Each row has a class, written after it.
[-261,17,167,-263,-235,-181,155,200,80,95,191,310,43,106,-76,-107,-294,203,81,299,-152,110,192,-334,47,19,-413,35,-82,-231,-233,286,-256,283,161,-334,77,-177,-123]
D
[-52,-50,-59,146,-42,29,-105,-92,-27,126,-80,168,-246,-23,47,-47,-39,143,118,161,-42,-193,-33,111,119,7,-101,207,-242,216,567,297,-39,-87,280,-45,255,412,-122]
Y
[-38,-21,156,-83,-16,-167,-74,-403,-218,208,433,139,113,-73,123,-332,-174,-20,230,49,162,190,202,-327,155,165,-761,74,-128,-63,27,-164,-148,115,-174,-203,-257,70,164]
D
[97,-12,23,-10,20,174,-524,210,-75,-300,119,62,197,115,95,57,460,168,-135,-9,-708,-184,-73,-136,-115,-146,528,-187,31,-161,-324,238,-16,37,121,-110,46,-133,120]
K
[34,-103,-359,-10,-197,-302,-86,75,-124,-151,366,-222,-222,28,372,125,138,78,120,-122,-232,-80,-81,-456,97,69,312,62,-262,400,213,-177,-189,-412,204,163,86,43,266]
X
[-113,95,239,-241,280,435,-578,670,-144,-234,173,40,207,169,124,-9,614,124,-76,116,114,106,-190,44,-336,-269,899,115,-231,2,-425,275,-32,74,-480,-134,480,-124,27]
Y
[-154,112,156,-158,-7,-106,-218,122,-62,0,418,200,-59,28,86,-228,-21,43,279,-287,90,166,255,-109,-127,140,-616,-155,-34,-11,-208,-534,-150,344,176,-163,-129,-101,241]
X
[73,-158,56,-55,140,240,-347,251,24,-166,78,75,-114,44,30,15,-90,102,-54,-73,-87,51,-82,142,-80,-177,824,-219,116,-63,-31,103,97,85,-188,-21,207,6,157]
Q
[-185,-129,-27,39,188,211,-221,181,-10,-148,77,178,-25,116,182,-126,167,172,13,115,-215,-21,42,-44,-30,-164,646,-20,-8,13,-192,126,113,-39,14,-250,60,-66,-39]
F
[120,124,73,-22,78,239,-447,230,58,-240,104,-58,116,156,56,230,363,9,-120,-209,-279,74,-95,113,-217,-240,561,-287,37,44,-184,29,6,13,3,64,81,-84,205]
P
[89,-346,-16,-24,-113,10,68,92,-163,-4,306,201,-109,40,-106,-135,9,300,224,187,44,43,-164,-306,119,-76,140,142,238,-65,57,54,-31,36,-203,131,379,290,36]
F
[95,-184,48,202,70,81,-401,264,-267,-36,277,-105,-12,100,70,89,57,96,-17,403,-250,159,-4,-312,37,-104,27,193,127,-79,19,163,-61,-117,-232,-156,314,217,24]
Y
[-36,34,10,-168,-116,-224,51,138,-85,66,259,65,42,-19,36,-266,-134,88,147,-174,157,320,151,-292,99,-28,-511,147,3,15,-33,-190,-249,315,112,-144,28,81,133]
X
[95,-267,312,77,-56,228,-444,542,77,-285,167,245,-20,322,98,-129,1,172,83,160,-283,-22,33,-122,-209,-321,646,-202,314,-197,-284,465,-38,200,-111,-240,193,-91,254]
S
[-128,103,-127,-169,-34,173,-269,463,119,-104,27,-47,181,209,82,62,-26,-12,88,-254,-299,276,-305,212,-156,-265,344,-362,-18,335,-310,293,58,110,-305,-21,37,31,140]
W
[-16,-8,213,-207,-184,-100,-131,-142,-95,129,207,295,-108,-138,56,-435,-212,152,227,155,282,153,323,-231,281,117,-442,229,-204,-247,-50,-172,-141,347,-122,-35,-6,-46,79]
Y
[-96,-45,-280,-61,31,-55,54,-223,-173,-65,248,-182,-289,-113,77,-124,230,-8,290,353,221,-223,-115,-376,102,51,114,523,-243,248,144,-58,110,-333,-22,6,32,138,-121]
E
[346,71,80,432,79,-57,-251,-178,-297,26,639,-333,116,19,271,-222,128,209,-100,340,363,345,155,-27,46,220,-765,204,-176,-57,131,-147,72,103,-607,204,11,208,-37]
W
[-75,-189,-136,208,15,91,-258,157,-87,-47,209,-164,107,78,147,-82,-32,132,31,206,-155,12,-125,-112,33,-149,171,23,99,14,-61,365,13,-24,54,-229,224,167,38]
K
[110,-302,-94,-72,-20,285,-414,323,-87,-231,290,182,-23,45,100,-126,136,163,39,55,-242,64,123,-241,-30,-248,613,-76,197,-169,-98,-43,18,109,-166,55,173,-66,267]
Q
[-112,-22,205,-207,333,273,-250,503,-191,-104,-93,173,45,-21,149,-111,150,425,59,57,5,257,145,-22,-63,-249,717,243,-29,-155,-56,45,-41,82,-9,-73,441,-77,-55]
Q
[-191,15,191,-160,-34,-230,45,228,-126,150,235,113,6,34,105,-219,-217,198,167,78,131,401,252,-284,99,30,-500,218,-46,-130,-75,-117,-184,218,24,-153,73,-62,-107]
E
[49,-124,40,-55,-16,-262,7,255,-111,67,347,-224,52,92,198,-233,-152,109,-159,133,202,463,298,-245,103,-193,-292,152,205,18,12,-242,-230,416,202,-33,132,154,116]
Y
[-22,105,-21,72,-134,-43,-13,7,-93,155,387,73,-21,-55,199,-200,-288,237,278,192,426,448,352,-285,150,82,-590,249,-240,-105,116,-114,-116,171,-27,-145,84,84,-2]
B
[-81,-3,118,181,197,162,-352,258,-175,7,93,9,117,-23,127,-42,347,65,-47,30,-182,100,-83,179,-126,-86,148,68,56,-2,-68,92,18,-203,62,-146,320,182,4]
K
[140,-72,-137,197,151,46,-203,205,-288,-133,304,-187,40,-22,93,-101,238,152,-98,214,-222,163,56,-199,-47,-62,1,141,42,-29,75,-137,108,-275,-6,30,50,11,8]
E
[-22,-83,-392,46,-31,39,-141,-469,-232,-156,231,13,-162,-84,122,-201,386,64,334,208,-205,-274,-264,-453,38,170,223,86,-313,356,-106,-132,159,-439,-3,-174,-264,23,42]
F
[-90,0,-11,387,130,419,-265,272,-371,-74,183,47,45,-169,23,-472,165,14,-143,459,-83,147,139,-259,129,-54,-33,357,-182,-330,-311,388,179,210,-473,-280,194,35,-196]
E
[176,-104,108,-104,93,164,-206,233,-153,-96,24,-181,121,157,200,108,226,33,10,62,-277,-82,-118,-102,-126,-220,871,-151,226,50,-100,252,-145,85,102,15,120,9,120]
Q
[80,2,314,93,146,-14,-356,212,-206,-39,35,-18,156,47,97,-86,288,-19,-144,6,-429,64,-107,-153,-281,-90,318,-153,374,-92,-180,287,-128,47,-304,-211,41,-140,34]
K
[-170,-131,-436,-127,83,-9,-155,-234,-273,-154,470,-9,-168,-169,163,149,291,-55,200,74,-263,-159,-16,-697,-14,149,248,252,-265,278,375,-61,-45,-385,14,-197,-120,93,53]
P
[-162,-251,115,145,133,65,-94,608,-117,42,45,-70,260,121,-77,224,-38,-34,-136,77,-12,263,-50,-153,-126,-316,-44,-21,488,-67,201,139,-167,208,144,-141,214,329,100]
E
[-67,-194,165,187,75,47,-295,182,-136,-55,-34,33,76,83,-162,45,104,82,-193,313,-224,-7,-309,84,-53,-100,183,57,110,-90,-94,420,-29,-135,-220,-170,411,218,-89]
K
[-109,70,104,-113,-56,95,-288,7,-27,31,141,173,46,38,133,100,12,-36,-55,167,-223,300,-1,66,-32,7,127,60,-35,52,8,334,-22,-75,-238,-115,169,139,52]
X
[-38,-82,-124,156,-9,133,-181,216,-277,-98,398,144,10,-50,56,22,-124,173,201,428,-11,295,200,-52,-59,-24,77,17,105,16,-8,-191,128,104,-121,-177,320,177,50]
Y
[-188,102,170,-277,-65,-94,129,271,-22,179,202,530,8,-55,11,-331,-134,-10,71,11,-131,554,436,-161,-4,40,-669,40,-200,-114,-214,-191,-230,179,-50,-162,-58,-95,9]
E
[77,-142,396,-75,7,92,-366,413,-164,-62,204,103,233,144,330,-159,395,147,-336,143,-99,309,223,-147,-76,-184,489,130,66,-301,-171,339,-149,96,-197,100,256,-97,44]
S
[120,-39,-12,59,145,98,-645,-63,-355,-104,-91,-51,-77,162,-77,-101,-237,67,5,413,-778,232,-134,141,67,9,-282,211,-267,128,54,349,199,-607,-376,-194,49,78,-110]
X
[83,48,291,-390,-18,-319,-345,-49,-29,51,162,-150,254,125,131,283,199,-191,116,-501,-316,-82,-376,-155,-83,-202,519,-492,459,257,-125,-60,-432,138,14,-1,-36,22,537]
Y
[-36,-41,-291,-109,-87,-276,47,-47,-31,-87,61,5,-409,-138,78,-96,117,134,259,59,-27,-344,-69,-209,122,108,222,266,-223,296,234,-210,-141,-145,333,18,36,121,-34]
B
[-38,-172,-465,335,-285,386,-429,78,-31,-279,356,154,-137,-90,227,-133,384,369,124,537,-139,-90,-99,-477,7,54,186,160,-124,9,-110,148,214,-24,-86,-172,168,25,44]
X
[-233,-120,-207,241,138,-21,-122,310,-89,42,154,41,-37,-4,59,-285,79,308,51,342,29,104,36,-170,20,-117,4,147,34,49,-85,58,80,-106,103,-169,114,247,-132]
Q
[-234,-104,-91,143,88,124,-307,266,-171,-81,166,117,2,-49,90,85,-150,130,-22,63,-187,24,174,201,66,36,222,58,18,-94,-3,3,40,-136,57,-172,455,51,140]
X
[84,-69,-376,-148,-76,-141,-24,-197,-206,-205,168,23,-238,-125,156,-32,412,163,106,202,-381,-222,-240,-530,84,74,438,253,-371,358,153,-40,-33,-306,177,-91,-17,69,-87]
E
[-87,-45,-176,134,117,128,-27,-206,-55,-174,588,-437,37,31,372,-228,468,88,368,-15,518,-479,-248,-251,-117,-45,519,-4,92,286,-143,4,-40,165,271,-156,37,-2,287]
S
[3,-123,-411,94,-32,-65,-558,-488,-184,-90,348,-145,-64,63,225,-86,207,-316,25,162,-605,-75,-318,-171,179,129,14,-33,-391,561,-52,8,5,-502,-288,-328,-468,219,203]
D
[7,-15,172,-141,-191,-359,63,51,1,-4,355,299,89,41,204,-443,67,322,4,-4,-136,209,400,-409,-105,117,-534,-2,-4,-218,-191,132,-220,380,284,-127,-105,-130,19]
S
[-7,-213,-283,150,185,29,-389,-425,-428,-52,212,-275,-320,4,73,-64,213,-163,470,216,87,6,-196,-87,82,121,-184,330,-429,518,260,-459,81,-620,-318,116,-203,313,-45]
D
[-148,18,-18,-189,-242,-31,81,-78,199,3,-149,535,-301,-217,-150,-326,-345,90,107,-154,-185,62,34,68,287,143,-251,-52,-147,-67,-202,-259,-116,256,202,-362,7,-144,125]
B
[-408,59,115,-58,207,72,-31,715,-116,42,-102,367,-152,-10,-145,-56,-183,170,151,51,-175,382,-104,449,-225,-51,145,21,-205,187,-31,259,83,-181,18,-262,534,232,-324]
S
[-23,-40,113,-90,165,182,-254,294,-160,173,-122,220,188,11,-338,299,-218,-177,-241,405,-525,36,-106,79,201,-122,-151,40,-76,-158,101,313,-166,-146,-360,-191,173,188,-95]
E
[-9,-62,-22,151,153,91,-221,272,-196,-19,402,16,216,-118,191,-10,280,103,-58,68,3,179,76,-116,-30,56,22,141,80,-85,28,-110,-108,-28,-84,-204,209,111,141]
F
[-55,-143,-271,130,140,-141,-167,70,-217,-310,159,-297,-186,126,80,-29,286,170,50,324,-444,-243,-173,-542,-142,7,181,137,-86,183,-152,-95,148,-487,208,-224,-108,-167,-124]
Q
[-105,-141,-416,57,55,-75,-82,-333,-93,-75,-59,-68,-268,-157,43,-152,63,-47,0,168,-329,-92,-123,-208,166,110,79,170,-342,345,277,102,28,-480,-5,-101,-332,160,-35]
W
[45,119,118,-160,-60,-152,-173,414,-7,24,93,169,-5,31,72,-224,-157,256,103,-4,-387,252,83,-377,-47,-2,-441,29,-188,-110,-117,187,-63,69,336,-401,-85,-45,-91]
F
[13,-6,-96,293,32,156,-326,254,-164,-98,-99,-38,48,-90,-19,-101,130,154,-22,431,-236,103,-232,172,215,-100,303,256,13,6,-180,145,119,-53,-224,-238,269,190,-189]
Q
[-18,-273,-14,22,10,335,-245,587,-217,-58,232,303,-40,82,-129,-27,-48,267,176,314,56,122,1,-46,-129,-77,220,164,8,-215,44,121,214,-5,-137,-225,421,190,-261]
K
[28,32,15,-37,141,134,-368,349,-118,-161,176,28,138,128,99,128,202,93,-10,11,-372,67,76,-103,-225,-105,334,-195,39,-83,-201,48,-53,11,-62,-146,39,-205,-4]
X
[337,-162,43,-164,71,-148,-535,453,-218,-356,173,-168,-275,99,306,-306,235,464,-181,93,-328,18,174,-386,-275,-65,689,189,120,-57,-45,58,78,23,-48,153,150,-283,24]
P
[185,65,219,-33,84,1,-378,199,-44,-153,45,-135,113,64,129,54,369,46,-100,12,-184,-47,-183,-10,-270,-178,389,-175,166,51,-118,106,-99,149,-85,-14,168,-115,101]
Y
[-452,113,325,-163,7,-232,-167,203,19,73,125,321,-12,-40,24,-284,13,128,86,20,19,151,139,24,-38,62,-407,118,-51,-34,-183,3,-335,297,95,-361,245,-72,66]
Y
[-387,-98,203,126,157,-70,-384,288,23,-147,229,205,79,58,51,252,-219,-257,113,-430,-463,-449,421,-303,-187,164,-226,-187,258,-501,-291,0,-151,-28,137,-750,6,-585,314]
E
[-81,66,115,-97,-67,-238,-113,339,50,-65,221,103,80,21,73,-149,-37,212,-17,-100,-24,124,65,-202,-16,-71,-347,28,-7,-106,-174,-29,-214,365,165,-212,204,-23,104]
B
[-68,-48,104,20,30,203,-86,157,-22,22,-165,304,-69,-115,-132,-44,-92,274,-214,643,80,-122,-21,440,243,-166,374,261,-48,-130,34,194,75,297,-196,-9,695,120,-343]
P
[32,-145,5,117,55,308,-255,86,-220,-135,47,6,109,110,89,-114,295,59,-173,467,-266,-15,-23,-105,97,-198,602,47,-39,-62,-374,255,-38,2,-278,-155,154,-45,-30]
W
[-59,43,-313,28,15,-353,-142,210,-121,-221,111,-364,-273,50,69,331,119,-153,180,4,-351,-363,-189,-249,-109,-49,54,127,-226,478,135,-181,-44,-415,368,-11,143,101,51]
E
[-211,-49,-391,-89,-87,-179,-31,-178,-189,-92,73,-88,-320,-133,250,95,172,108,316,69,12,-305,-179,-333,221,32,676,255,-238,503,252,-228,-111,-304,160,74,153,107,86]
X
[-79,61,179,-229,118,-64,-374,314,-22,-120,83,11,54,106,116,121,365,84,105,-164,-415,-30,-207,48,-253,-117,474,-324,126,165,-231,-58,-207,100,184,-80,85,-84,102]
Y
[-18,-107,77,130,166,247,-412,222,46,-100,-48,-92,194,98,-39,312,288,-159,-115,-34,-375,-262,-240,184,-141,-202,448,-261,324,-40,-145,265,-126,-139,-258,-69,161,-52,214]
W
[5,16,5,-110,-148,-235,-56,24,-170,-35,379,76,-40,71,129,-352,-238,381,176,64,68,346,194,-206,-25,-24,-263,-22,-58,127,84,-151,-39,226,198,-35,-21,60,151]
D
[73,85,-249,-98,244,294,-360,849,-211,-294,67,108,-3,85,-450,74,-63,93,11,622,-272,124,-14,170,-440,-381,280,-58,-84,114,-186,76,335,43,-138,-210,285,129,-295]
S
[-74,100,-272,-186,-50,-78,23,-78,-178,-141,187,160,-334,-179,1,145,144,63,371,165,16,-328,-114,-118,-14,166,234,238,-387,368,230,-350,16,-308,121,-60,260,53,-37]
X
[-197,92,-1,-232,-148,-252,49,-160,-107,212,223,299,-97,-111,118,-183,-379,-170,275,-250,-126,437,290,-276,116,208,-699,14,-91,177,45,-246,-230,149,170,-351,-240,170,231]
X
[113,-27,78,-145,106,120,-349,176,-100,-89,231,-137,213,104,190,53,300,100,20,-85,-258,99,-104,-380,-151,-178,448,-118,292,-52,-129,142,-83,79,-63,-65,-69,-47,211]
Q
[215,-92,-355,115,80,-33,-365,-90,-327,-344,476,-269,-132,-299,355,-61,424,200,178,184,-162,-183,-30,-428,86,166,277,354,-279,193,201,-365,-39,-397,47,-2,104,-24,277]
P
[-171,-63,-350,228,125,252,201,91,-192,172,73,-70,175,-6,-101,396,-151,-233,-60,295,-24,-2,78,-38,321,-272,295,202,268,205,499,22,1,-72,99,-179,82,502,-37]
P
[-28,-66,39,-270,98,313,-257,286,-116,-35,52,223,169,70,16,56,87,-110,-109,237,-553,-54,39,-83,-62,-238,777,-118,291,-136,-229,389,-14,10,-239,-203,84,-127,48]
X
[-112,-72,138,47,197,141,-371,613,-213,13,57,112,0,-37,65,-143,58,199,-103,328,-92,259,36,43,-30,-112,69,312,-95,-140,1,119,124,-154,32,-257,389,205,-203]
Q
[25,-100,159,0,182,7,-193,276,-14,30,223,-80,257,190,144,62,184,18,24,-243,4,169,-84,13,-90,-189,217,-153,329,8,-118,21,-122,51,-162,-50,30,51,125]
S
[-13,-89,117,-165,-306,-357,105,-71,33,150,454,246,-20,-8,136,-238,-368,137,199,-205,17,348,338,-528,199,136,-639,70,48,-231,122,-30,-232,220,136,-137,-171,72,198]
K
[30,104,9,205,154,-146,-243,170,-37,-266,108,-705,109,337,260,516,-24,-184,-59,-196,-260,-81,-184,-167,-270,-285,676,-244,222,337,-121,300,-140,-50,179,-234,97,-22,314]
D
[213,-164,103,-211,62,376,-243,237,-35,-141,274,80,236,155,99,155,333,235,61,46,-45,-184,-79,-371,-266,-170,722,-294,201,-325,-149,207,-27,134,70,-40,37,-197,107]
B
[27,114,-473,-24,17,-64,-65,-185,-184,-148,144,-104,-224,-150,0,94,489,3,189,13,-307,-262,-333,-346,83,138,224,181,-356,492,185,-300,44,-542,46,-3,-232,77,-37]
S
[-1,-90,-20,-215,-121,204,-2,-149,174,196,-71,273,215,58,-98,109,-63,-223,-107,116,-465,134,-159,-219,107,-150,196,-387,311,-31,-168,272,-129,93,-242,-186,-374,-59,98]
F
